Every row comes from one small tree of marks. The marks that hang from a mark follow it in brackets, in alphabetical order. Every link used is in the known rows. Which tree was each row made from?
Each row is shifted at random along 3 fixed directions that mean nothing.
Known rows
W{C{Y{V}}}: [-13.9  10.6   9.5  16.8   6.1   3.4  11.0   0.9   3.7  -6.3  -8.6  -1.3
 -13.8   2.9   5.6   5.0   1.3 -27.6   5.4  -4.7  -7.7   3.8   8.0  12.9
  -7.9  15.2  -6.6  12.4   9.7 -28.4  -3.7 -16.4  -8.4  26.8  -7.0  24.5
  -3.4  12.4  -4.8  15.8   5.7]
M{F{C{Y} H V} J}: [  5.5 -10.5  12.4  23.1   4.2 -12.1 -32.3 -11.9   7.8 -20.9  15.5 -14.1
   9.0  -0.5  -4.7   2.1 -19.3   1.2  -3.6  11.2  14.3  26.4  12.0   1.9
  17.1 -14.8 -13.1   8.2 -23.7  16.5 -18.6   0.1   3.8  19.9 -21.7 -11.2
  -1.9 -21.0   7.4 -13.4 -32.6]
M{F{H{E{W}}}}: [ -9.9  20.5 -22.9   8.9  27.5 -31.9 -17.1  -5.4  24.6  22.4  19.8 -11.0
  -2.9  10.6  -5.2  -2.3 -14.4 -14.1 -23.2  31.3  16.9 -21.4  -6.1  24.4
 -27.9  25.8   5.4   5.4  36.7   8.1  26.2  -4.6  31.3  30.3 -34.4  23.9
 -41.8  -7.0 -35.7  -5.1  -6.8]
F{H{C M} P V}: [-40.0  19.7 -10.8  18.3  16.4   2.2 -23.5 -55.2  23.3 -15.4   5.2  -2.0
 -19.1   5.1   9.7  26.7 -29.9  -3.6 -19.1  15.0  -7.1 -10.7  17.2 -12.0
  14.4   9.6  11.2 -16.9  20.5 -13.0 -18.1 -20.5  26.1  49.6  22.1 -17.8
   2.5 -12.8   8.0  -9.0  15.1]
H{C{W} E M V}: [  9.5   4.8 -46.8  11.8   7.9 -10.0 -39.7 -10.4  -6.1 -13.0   3.4   1.3
  -4.5  14.8 -10.2 -15.1   8.4  10.2 -10.7  16.6  12.8   7.8 -13.7   2.2
 -24.9  25.6  -5.8  -0.7   7.5  -4.0  44.6  17.6  22.9   7.1   4.1   3.7
 -32.2  18.5 -26.2 -31.0 -42.3]
F{H{C{Y} M{W}} V}: [ -9.9  12.4 -20.8  26.5  10.8 -10.0 -34.0 -26.0  18.4 -18.0  11.4  -4.8
  -3.6   6.9   1.1   9.9 -24.3  -3.5 -19.2  29.1   1.5  -8.5  -3.0  -9.0
  12.6 -13.0  19.5   6.1  30.3  -5.9  11.5   7.0  39.6  34.1   4.2 -16.3
 -17.7 -10.9 -10.0 -12.5 -11.2]
F{H{V} P}: [-13.0 -20.8   3.4   6.2 -14.8  10.3  -2.6 -39.2  -3.4 -20.4  -0.1   1.3
  -1.8  -8.9   2.9   9.6  -3.3   9.6 -12.4  -3.3   2.9  60.2  23.1 -18.9
  21.0 -27.3  -8.3 -29.3 -43.9  16.2 -37.0   0.2 -13.1   3.4  20.6 -19.5
  28.6 -17.6  23.3 -28.4 -34.8]
H{E{V} M{J}}: [ 32.7   4.2 -38.1 -30.8  19.8   7.4 -32.2 -12.4  -8.1 -23.2  11.4   0.9
  24.5 -15.5   0.5   5.3 -40.2  62.9 -24.0  13.0 -11.1  -3.0  14.0 -32.5
  42.4 -59.9   0.4  17.6  40.9   4.8  13.8  37.2  77.7   5.5  19.8 -67.9
  -1.1  -6.1  -0.5 -27.3 -17.0]
P{M{J{W Y{C H V}}}}: [-19.0  -3.5   7.2 -13.3   9.9  -7.6  -4.1  11.3 -18.2   5.1  -1.6   9.2
   1.2   4.0  -5.9   5.5  16.5   4.1  11.1   7.0  14.1  15.0  23.4  13.4
 -12.5  20.5 -24.7   5.4  13.3   3.8  21.5   5.8   2.5  10.5  -6.0  12.8
  -9.1  -0.8  -3.3 -24.7 -36.9]
Y{M V{F}}: [-47.5  -2.9   6.9  -3.5   8.7   2.1  -3.8 -37.3 -33.9  20.4  -4.6   4.5
  -1.2   3.1  -6.1   4.7  12.9 -28.8   1.7  -3.0   1.8   0.3  20.3  -4.6
 -16.3  28.4 -15.5 -13.1  -8.2  21.6   7.3 -23.5  -2.5  10.5 -42.9  34.3
  -9.6  15.4  -3.1 -27.2 -25.9]
F{P{C{Y} W} V}: [  2.3 -13.2  -7.4  33.4  26.9  -3.1 -32.2  25.3   1.1 -13.8  20.6  -8.6
  12.3   6.3  -1.3   4.1 -34.8  11.1 -14.1  33.0   2.4   4.9  17.6 -11.0
  27.3 -18.5  -1.0  -9.8   2.5  16.3   0.3   4.8  19.6  20.0   5.4 -16.1
  -2.3 -19.4  23.5 -34.0 -14.7]
P{C{Y} J}: [  5.7  -6.9   0.8  18.7   0.6  -4.7  -2.5  44.1  -0.5 -10.2  11.0  -4.2
  15.8   9.0  -8.9  -8.5   3.7  13.3   4.3  17.3  10.9   1.5 -26.2  18.2
   6.7  -2.7 -17.5  -3.1 -10.0   4.6   7.8   3.2 -14.1   2.9 -14.4  -3.6
 -10.0  -5.5  20.9  -8.3 -24.9]
H{C M{J} V}: [ 29.5 -27.4  -8.8 -19.6 -21.4  14.2 -29.5 -17.9 -33.0 -39.0  -8.8   9.1
  14.4 -13.0  -5.9   2.4   6.2  39.6   6.3 -10.5   8.0  52.6   9.1 -27.2
  26.5 -29.9 -27.2 -22.5 -48.3  19.1  -7.2  21.4   6.2 -16.3  21.2 -41.7
  16.8  18.5  13.9 -38.1 -55.5]
H{M{J{W}}}: [ -8.4  14.2 -17.5   2.6  20.4  -3.6 -16.1  -6.9  -1.3 -12.6   3.6   1.1
   2.9  -0.2  -0.6   4.9 -15.2  19.2   4.1  15.5  -4.0 -32.7  15.7  -3.4
  15.0  -8.0   4.0  15.3  48.7  -7.5  25.5   1.7  41.9  24.3   8.9 -18.5
 -20.9  -0.2 -17.6  -5.0   9.1]
M{J{Y{V W{C}}}}: [-16.3  -2.8  14.7 -18.4  17.3   3.0  12.4 -16.1 -13.1  -5.8  -7.3   7.9
   3.6   2.5  -3.0   9.3  12.9   5.1   9.7  -7.9   9.2  44.5  35.5  11.5
 -12.6   4.9 -31.3   8.6 -10.7  -5.7  11.0  -3.5 -18.4  12.8  -2.1  21.2
  -3.8   4.1   5.7   1.0 -44.4]
J{Y{C H}}: [-22.5  18.7  13.2  -8.8  -6.0  -1.5  22.9 -10.3  12.6  10.6  -3.6   4.6
 -12.7   0.6   5.6  22.6  11.0 -13.5  -7.6   2.1  -2.4   5.0  10.6  15.5
 -14.4  14.4   3.6  15.6  12.0 -15.1  -5.0  -2.7   3.0  16.0  -8.9   4.2
  -5.8   5.0 -14.5  12.5 -13.3]
F{C{W Y{H{E} M V}}}: [-36.8   0.7  11.5  28.7  -5.4  15.5  -7.5 -32.8   0.2 -11.4  -8.4  -5.0
  -8.3   1.5   4.4   8.0  -1.4  -7.5  -4.1  -6.0  -9.8   2.9  12.7 -13.1
   7.7  -8.9  -2.5  22.3   1.9 -20.2 -20.6  -2.9   4.5  17.3  -2.7 -16.1
   8.8   3.1  10.3  -2.4 -14.9]
F{H P{C} V}: [-34.5  11.3  -2.0  24.6  22.1  -6.4 -22.3 -25.6  26.3  -8.6  14.2  -7.1
  -9.0  11.2   4.0  20.9 -32.0  -9.7 -20.5  20.7   2.3   5.0  11.8   5.7
  13.1   8.8   8.2 -17.5   2.3  -2.0 -16.2 -17.7   9.6  44.2  11.3  -0.5
   3.4 -23.4  21.0  -9.9   7.1]
F{C H P{M{W}} V}: [ -3.4  -9.2 -19.7  34.4  22.2 -12.7 -64.6  -7.1  10.4 -18.6  30.3  -8.0
   8.0   0.8  -5.7   4.7 -51.5   4.7 -21.7  36.9  22.6  11.8  29.4 -27.6
  39.6  -4.6  12.3   0.3  -3.0  25.9  -6.7  10.7  44.6  26.1  18.8 -28.0
   3.8 -40.8  20.3 -51.0  -5.5]
V{F{P{M W}}}: [-12.2 -27.0  22.2   7.8  -6.4   7.1 -10.7   4.5 -30.8   8.0  -5.3   6.2
  -4.7  -3.9  -3.5  -9.4   6.5  -7.8  15.2 -10.8   8.4   7.0  33.0  -7.8
  -7.4  23.4 -28.0 -26.0 -19.2  31.5 -33.0 -21.2 -27.5  -0.1 -12.5  -3.7
  12.1   4.2  32.1 -35.9 -26.2]
W{C{Y{H M V}}}: [-16.8  -3.1  -0.4  14.4  -8.1  -7.4  -2.7   3.1  -3.4  -1.5   1.6   4.7
   2.9  -2.6  -2.4   3.3   7.5 -17.6  -3.3   6.3   3.7  24.7  10.6   1.5
   0.5   6.9  -7.7  11.8  -7.3  -0.5   5.9   6.7   7.6   8.2 -23.1  15.9
  -5.8   0.2  -9.5 -27.1 -31.3]
Y{C H M{J} V W}: [-64.6  10.7  12.1 -30.2  35.8  -1.8   7.6 -48.7 -11.5   9.3  -3.0  12.6
   1.1  -4.2   0.9  47.1  -3.6  10.1 -21.5  -2.1   6.3  27.7  29.5  -0.7
   3.8  18.4 -25.0   0.8   4.8  -3.2  10.5  -3.3  33.4  29.9 -15.1  -3.5
  -6.2  13.7 -12.5 -12.9 -40.0]
P{C{Y{H V}} M W}: [-38.9  -9.6  25.9  -1.3   4.5  17.1   3.5  27.3 -15.8  -3.9 -19.7   3.4
  -7.3   1.9   8.3  14.2  -4.7  -0.3  -3.0   1.1  -7.8 -19.3  -1.4   6.6
   0.3  -1.1 -20.0  -6.0  22.3 -12.1 -19.9  -7.8  -7.0  26.5  -2.6 -19.2
  14.5  19.3  41.2  -5.7  -5.1]
Y{C H M V{F{P{J}}} W}: [-83.0   7.4  20.6 -20.7  33.6   4.9  16.3 -63.6 -18.7  19.8  -2.0  12.5
  -8.1  -4.3   3.9  51.6  -9.6  -7.0 -21.3  -2.5   0.5  11.1  39.9  -5.4
   3.2  30.5 -28.8 -12.4   4.5   9.8 -13.7 -28.4  25.8  40.3 -30.1  -3.8
  -1.6  20.3  -2.6 -16.5 -36.7]
W{C{Y{M V}}}: [  0.8 -34.1  14.6  18.3 -32.3  15.7 -12.2   3.4 -28.4 -15.6  -6.8   6.9
  13.0 -12.2  -4.2  -4.6  18.7  -4.7   8.5 -19.0   5.5  50.6  16.3 -19.5
  19.1 -22.1 -19.8  -1.5 -49.7  14.0 -22.7   9.9 -17.7 -19.7  -9.1  -5.6
  24.7   2.7  18.1 -30.4 -53.9]
W{C{Y{H M}}}: [-40.1  -2.2  30.8  32.1 -27.2   5.4  21.3   2.0   1.2   4.5 -21.3   8.9
 -19.7   4.1   1.1  -5.0  43.3 -34.9  15.7 -25.0   3.6  25.1  10.5  20.2
 -30.5  42.1 -18.6   0.6 -19.5 -25.4 -18.7 -20.2 -53.1   7.4 -19.9  36.8
   5.7   8.8   4.5  -4.6 -31.0]
Y{H M{J} V{F} W{C}}: [-53.7   3.5   5.0 -29.5  29.1 -12.3  -0.6 -50.6 -17.6   6.5   1.2  12.8
   6.5  -6.2  -3.2  31.7 -17.2  -4.0 -11.7   5.0   5.4  22.0  43.6   1.0
   3.1  16.0 -29.0  11.2   9.6  16.9  11.6  -4.7  38.4  34.5 -33.6   4.4
 -13.4  16.0  -9.9 -28.4 -46.4]
E{F{P{C{Y} M{W}} V}}: [-25.7  -0.4  27.5  25.0  29.2   8.8 -13.3   2.1   5.1   1.4  -7.9   2.2
  -9.7   5.3   8.5  15.0 -13.6 -13.7   6.8  14.6  -8.4 -21.4  33.1  -7.4
   0.2   7.2 -17.5 -18.5  31.6 -19.4 -15.0 -41.6 -11.4  33.8 -14.3  16.2
   2.1   6.7  18.1 -11.8  23.1]
Y{H{C{W}} M}: [-29.5   3.5  -8.9  -5.3  -8.5   1.0 -14.8 -40.3   4.5 -12.7   3.1   1.6
   7.4 -13.7   4.7  21.1 -29.2  17.7 -12.8  10.6 -13.7 -18.4  -1.6 -19.4
  35.0 -28.4   9.6  15.7  18.4   4.8 -11.3  20.3  63.3  10.3  11.6 -58.4
   5.1   6.3  -4.0 -13.6   1.2]
Y{H{C E} M{F} W}: [-40.8   4.5 -10.7 -26.6   8.8 -13.2 -16.4 -29.4   5.8  18.8   6.4   8.4
   4.2   0.5  -5.0  24.7   1.8  13.6 -31.2   4.6  16.5   2.1   5.6  -1.3
 -14.4  23.1 -13.8  -2.8   9.1  20.5  15.8   4.8  33.1   6.8 -33.5  -8.2
 -14.7  10.2 -20.8 -28.7 -54.7]
F{H{C E} V}: [ 17.1 -16.2 -15.7  -2.7 -19.0  -2.0 -37.1 -30.9   8.4 -20.4  12.9   1.0
   7.0   1.7  -3.7   7.5  -9.9  19.2 -27.2  -2.6  11.7  51.9 -10.2 -11.1
  14.4 -23.8  -3.4 -13.9 -34.9  21.0 -15.0  25.8  11.1  -4.8  15.2 -34.7
  20.2 -18.8  19.2 -24.7 -57.8]
Y{H{C E} V W}: [-50.7  40.7  -9.6 -48.4  48.5  -9.4  21.1 -50.5  24.2  18.2  -7.2   7.9
 -24.8  17.4   9.0  45.4  -7.4  -2.6 -32.8   4.7  -3.2   1.3   6.8  21.9
 -37.5  43.5 -13.3  -0.5  45.6 -31.4  28.4 -16.8  23.2  50.7  -8.2  24.2
 -21.5  24.2 -20.9  18.3  -7.9]
J{V W{C}}: [ 11.9 -17.2 -11.0  12.7  -2.6  -2.1 -23.9  12.4 -12.3 -16.4   9.2  -1.8
   1.2   2.4  -0.3   6.0 -16.6  -4.3  11.1  12.7   7.1  14.7  11.8   9.3
  22.7 -15.5   4.1  21.2  13.8  10.9  24.6  12.9  34.2  12.2  21.5  -8.9
   1.4   3.7 -15.4  -2.7 -19.9]
Y{C H{M V} W}: [-21.3  15.6 -26.0  -8.9  25.2 -25.1  -6.7  -5.1   3.8  10.4   8.0   8.8
  -4.6   5.7  -3.4  28.0  -1.6  -1.6 -31.1  32.5  18.3   6.9   8.4   9.2
 -16.9  34.9   0.1   8.2  19.5  -0.4  43.5  12.7  39.2  27.1 -22.1  12.6
 -37.4  17.5 -47.7 -23.7 -38.7]
P{C{W Y} M{F{H} J{V}}}: [-34.8 -12.8  28.4  33.0   2.2  -0.4 -27.1  20.2  -5.7 -10.5  -7.0  -8.1
  -6.5  10.7  -2.3  -9.0   4.6  -8.9  26.2   4.1   9.3 -10.5  -8.9  27.6
 -10.2  12.8 -24.1   5.9  11.8  -9.8  -9.9 -15.7 -19.7  26.6 -10.3   2.0
  -3.2   3.6  23.5  -2.3 -21.5]
F{C H P{J W} V}: [-37.3  -2.0  -3.1  51.0  29.9 -12.1 -15.4  -8.3  13.1 -11.3  17.9 -10.1
 -11.5  20.3  -3.5  -0.7 -20.9 -13.5 -15.6  29.2  24.5  21.2  13.4  20.4
  -6.4  43.2 -13.9 -11.1 -15.1   5.8  -4.0 -16.3 -15.5  48.8   5.5  11.1
 -10.9 -32.0  27.9 -19.7 -14.1]
V{F{C{W} H P}}: [  6.0  -0.2 -19.7  27.9   2.9 -23.4 -49.0 -22.5   8.9  -9.7  31.3 -13.8
   5.1  -4.2  -6.6   0.8 -47.3 -12.0  -8.2  34.8  12.2 -11.9  22.4  -9.9
  27.0   1.8  14.4  12.3  -2.7  38.8 -21.0  -1.7  45.6  29.0  -7.2 -28.6
 -15.5 -19.0  -0.8 -28.4   6.2]
Y{C{W} V{F{H{M} P}}}: [-49.7  17.8   5.4  24.2  29.5  -9.4 -12.8 -45.0  -3.3  12.7   1.9  -3.0
 -25.8  11.6   1.1  18.0  -5.7 -41.2   0.1   8.5   5.5  -5.5  20.3  17.6
 -23.3  56.7  -8.0  -5.6  10.2  -5.5  -8.3 -37.4   8.9  54.1 -18.3  25.9
 -26.8  15.2 -15.0   0.2   4.2]

Which tree is each row?
[-33.3 -28.9  -3.4  38.0   3.5   3.3 -12.6 -17.5  -8.8 -23.0  17.3   1.1
  13.4  -1.6  -2.9   0.1 -22.2  11.3 -17.6  21.4  12.4  45.9  25.8  -6.6
  27.7 -23.6 -16.6  -3.6 -22.4  27.6 -14.2  14.9   9.2  19.1  12.1 -29.8
  12.0 -36.7  34.9 -40.7 -59.6] : F{H P{J{Y{M}} W{C}} V}
[-22.6  10.2  25.5 -46.6  14.0  14.9  16.1 -48.6  10.3 -12.1  -9.3   2.6
  -0.7 -12.9  11.6  37.1 -21.4  33.8  -9.4 -17.9 -15.0   5.1  27.0  -2.4
  15.3 -36.3 -22.4  14.8  24.4 -10.0 -28.1  -5.5  27.0  23.0   1.9 -48.2
  13.8  13.2   6.2  27.3 -23.7] : M{F J{Y{H{C E} W}}}
[ 18.7   6.1 -29.9 -11.6   7.1 -34.1 -17.8  -1.0   3.2   1.0  22.9  -3.8
   8.2   0.5  -7.7   5.7 -25.3  -7.4 -20.8  42.1  11.2  10.7   5.3   3.5
   2.9   6.6   6.5  12.7   1.9  30.4  27.2  21.2  46.1  14.2 -30.4   3.1
 -28.9   0.6 -29.8 -40.1 -23.2] : Y{H{V{F{C}}}}
[-31.4 -18.4   5.3  13.7   7.4   5.3 -39.7 -26.1 -14.6 -17.7  14.5  -7.7
  11.9 -12.6  -2.7  10.4 -31.9  16.3  -6.1   9.4  11.3  12.9  27.3 -18.0
  40.8 -19.0  -8.9  -0.3 -12.2  34.2 -19.1  -2.4  39.0  17.1   0.7 -42.8
  10.9 -19.2  16.5 -33.6 -23.0] : Y{M{F{C H P{W}} J{V}}}
[-42.5 -15.4  -0.1   8.0  23.3   6.6 -24.0 -26.8 -28.5   0.7  12.1  -5.1
  13.5  -3.1  -5.3  15.5 -18.3   1.1  -7.1  13.3  10.5   2.0  29.0 -19.2
  26.7  -2.1 -18.2  -8.6 -13.1  34.0   1.9 -14.5  30.7  17.1 -24.3  -4.0
  -1.3  -1.3   2.8 -34.2 -19.2] : Y{M{F{C P{J{W}}}} V}
[-66.4  13.9  10.5  10.7   7.6   7.0  34.8 -33.9   1.1   5.5 -16.8   3.9
 -13.5   1.8   8.0  18.8  14.9 -12.9 -14.1   5.6 -17.1  -9.4  16.3  -1.7
 -14.8   0.1  -2.3   8.3  33.0 -29.6   8.2 -12.5  -4.6  24.7 -22.8  19.0
  -7.2  12.8 -17.6   1.2 -27.8] : C{Y{H{V} M W}}
[-41.4   8.4  31.9  10.3  -9.3  29.3   5.8 -50.4 -10.5  -9.1 -16.5  -4.9
 -15.3 -13.8  12.5  25.6 -23.3 -17.9   1.0 -20.0 -26.4 -48.1  29.9 -22.1
  25.4 -13.5   3.1  14.4  20.5 -12.1 -55.9 -37.5   8.7  31.9  -9.3 -35.8
  22.8  25.5  17.4  31.5  18.6] : V{F{C{Y{M W}}}}
[-45.6  -1.9  25.2 -10.9   2.7  10.4  -6.0 -34.9  -7.1   1.9  -4.5   6.8
  -8.6  -4.6   2.5  30.4   7.3  14.6  -5.8 -26.8   3.1  25.6  16.7   9.2
   7.2   7.7 -23.3   2.3   6.0  -0.5 -11.6  -6.3  25.7  14.2  -7.2 -29.2
  12.3   8.4  -8.6  -7.3 -52.8] : Y{C H{E} M{F J{V W}}}
[-23.8   3.1 -11.9 -47.6  31.4   6.7 -14.7 -42.2   5.1  -0.4   1.5  15.2
   9.1  -7.3   9.8  54.0 -32.3  37.4 -40.5  17.2  -7.9  10.1  35.6 -32.3
  23.5 -37.7 -14.1  -3.9  34.5   5.8   2.1   2.8  57.6  27.5 -11.4 -38.8
   3.8  11.5   1.1 -29.9 -25.4] : Y{H{E{F{P{C}}} M} V W}
[-34.9  17.9  15.7 -26.0  12.6   8.3  20.0 -33.0  19.4   8.1 -10.6  11.5
 -19.5  -1.0  10.8  43.5  -0.5  12.4 -29.1 -23.3  -2.8  13.2   9.6   7.8
  -8.8  16.4 -10.4   4.7  17.1 -27.9 -18.8  -5.6  11.6  22.6   7.7 -25.3
  11.2  16.9  -4.9  25.1 -25.3] : Y{C H{E} W}
[ 26.5  -6.9 -16.6 -10.2  26.5 -23.7 -32.8  11.5  -3.3 -11.1  27.3 -10.2
  26.6  -7.0  -8.4   2.5 -36.6  27.9   0.1  29.1  10.7  -8.4  13.3   1.7
  31.6 -32.2  -6.4  16.7  22.3  35.8  25.3  18.3  62.3   9.9 -12.8 -26.3
 -24.4  -9.7 -25.7 -16.6 -12.1] : M{F J{W}}
[  1.6  -2.8   5.9 -35.9  19.8 -12.9  -1.1 -14.5  -4.1  -0.9  12.0  -1.1
  18.8  -6.5  -2.8  15.0 -13.7  18.7  -3.9  16.0   4.5  30.3  23.8   2.0
   8.6 -29.1 -21.1  13.5   1.8  24.4  10.5  13.1  30.9   8.2 -30.2  -6.6
 -13.5  -6.3 -11.2 -19.9 -38.7] : M{F J{Y{H V}}}
[-18.7 -10.9  15.8  -2.0 -12.5  10.4  29.6 -15.7  -0.7  -0.8 -17.6   9.5
  -8.8   4.3   3.2   8.1  36.7   7.3 -11.6 -15.9  -2.8  51.6  13.2  -1.4
 -24.0 -11.3 -22.4  -5.6 -11.8 -17.4  -6.0   3.6 -41.8  -5.8 -13.6  12.5
  11.1   6.4   2.5 -10.4 -75.2] : C{Y{H{E V} W}}
[ 11.9 -13.6  -2.4  16.4  11.3 -19.5 -43.3  -6.3   9.1 -14.1  23.2 -10.1
  14.9   5.4 -11.7  -1.2 -11.3  13.3 -16.7  13.4  27.9  42.6  13.5   2.4
   4.1  -6.6 -19.5   7.8 -25.4  25.3   1.0  11.0   4.3  11.0 -28.2  -4.8
 -10.5 -26.8   1.5 -28.6 -68.1] : M{F{C{Y{W}} H{E} V} J}
[-62.4  -6.8  23.8  36.0  -3.9   6.9  20.9 -30.2  -9.9   6.9 -18.7   2.0
 -11.2   9.9   2.1  -3.4  35.5 -23.9  13.0  -4.2  -9.9  18.4  10.6   4.8
 -26.5   6.2 -16.5   8.4   1.8 -22.7  -1.5  -8.7 -31.1  10.6 -24.3  30.6
  -7.0   6.2  -1.4 -12.5 -38.0] : C{W Y{H M V}}
[ 12.7 -10.0  -1.2 -21.9 -21.1  23.5 -23.6 -27.5 -17.2 -37.2  -7.0   6.5
  12.0 -18.1   3.8  20.8 -14.3  44.0   9.4  -8.7  -9.5  -0.7  23.3 -30.0
  47.9 -55.0  -6.3   6.1   6.8   8.0 -20.0  14.2  39.4   2.6  35.9 -74.5
  20.0  12.1  13.0  -3.3 -19.2] : H{C M{J{W Y}}}
[-32.7  -1.6   4.5  38.4 -18.3   8.2 -18.6 -29.9   2.8  -4.7 -17.8  -3.0
 -25.1  15.8  -1.1 -10.7  27.1 -20.4  -0.4 -14.0  18.3  20.5   5.9  17.3
 -37.6  43.5  -9.9   2.4 -18.3 -20.9 -21.1 -14.3 -42.9  27.0   4.6  13.3
  -1.4   3.7  16.7  -1.1 -26.9] : F{C{W} H{E{V} M}}
[ -1.5   6.3 -10.2  14.3   1.4  -8.2 -21.9 -17.9  12.4 -18.0  14.6 -19.5
   1.4  -8.7   4.2  14.3 -41.0 -10.8 -24.5  28.5  -2.4 -19.7  -2.0  -7.3
  27.6 -28.7  17.0  18.4  10.1  10.5 -15.3  -0.3  44.5  31.7 -20.2 -25.0
  -7.1  -1.5 -16.7   4.6   7.8] : M{F{C{Y} H{V}}}
[-24.2   5.1 -22.5  15.8  23.3 -16.3   5.2 -19.5  10.7 -10.1  18.5  -4.2
  -1.3   7.4  -4.0  -0.3 -13.0   4.5 -17.8  32.6  11.6  29.7   3.0  11.6
   0.5  10.1  -8.9 -17.5  -4.4   8.4  12.8  -2.5   6.3  28.9   2.9  10.1
 -15.7 -26.1  -0.7 -26.9 -20.2] : F{H{V} P{J}}
[-49.9   1.7  -8.2  -1.4  49.7 -27.5 -19.9  -7.7 -20.2  21.3  10.1   3.6
   9.3  11.8 -15.9   4.7   7.5 -20.8  -4.0  18.5  33.9  17.2  27.8  23.0
 -33.0  62.2 -34.1   2.8  -1.9  19.7  55.3 -14.5  10.7  27.7 -54.3  66.0
 -45.7  10.4 -31.8 -32.6 -47.9] : Y{M{F J} V W{C}}
[-14.8  17.0 -15.6  30.7  14.0 -12.7 -32.8 -23.7  12.3  -1.8  23.7 -11.3
  -1.4  -2.8  -1.8   3.8 -40.6  -8.2 -10.6  28.2  -7.6 -37.8  28.1 -16.6
  21.0   3.5  14.2  23.7  34.8  11.8 -11.9  -9.1  53.7  31.9 -18.6 -25.6
 -19.5 -10.9 -10.3 -26.3   7.4] : V{F{C{W Y{H{E} M}} P}}
[-45.8   4.5  12.4   1.1  29.5  15.6  -9.2 -33.8 -22.5   6.1  -4.9   4.1
  -2.8  -4.0   0.4  24.9  -7.3  -9.8  -9.7 -10.7   2.0   7.4  17.5 -12.9
  13.4  10.9  -5.4  -4.9   2.3  -3.8   1.0 -14.0  31.7  18.5  -2.6  -3.2
   0.1  17.8  -4.8  -2.7  -5.9] : Y{C M{W} V}
[-16.7 -16.8   8.0  31.7 -24.2  12.5 -14.6 -43.7  -2.7 -33.5  -9.3  -9.5
 -10.1  -3.1   3.8   3.6 -12.3 -11.0  -4.4  -4.6   2.9  29.7   4.2  -4.6
  17.1 -19.1   0.7   8.6 -38.0  -4.0 -40.0   3.3  -9.1  19.2  24.6 -29.7
  22.1   3.7  20.6   9.3 -14.5] : F{C{W} H{V}}
[ 12.4  -1.2 -30.9   1.5   3.4   4.8 -33.8 -25.0 -21.2 -26.3  10.1  -5.5
  13.0 -16.8   1.5  15.7 -48.1  11.8 -22.2  32.3 -13.4 -34.6  22.8 -43.2
  47.5 -50.1  17.2  22.9  28.1  19.7   3.4  13.2  73.0  20.9 -11.5 -51.0
  -8.1  18.8 -18.2 -22.0 -11.6] : H{M V{F{C{Y{W}}}}}
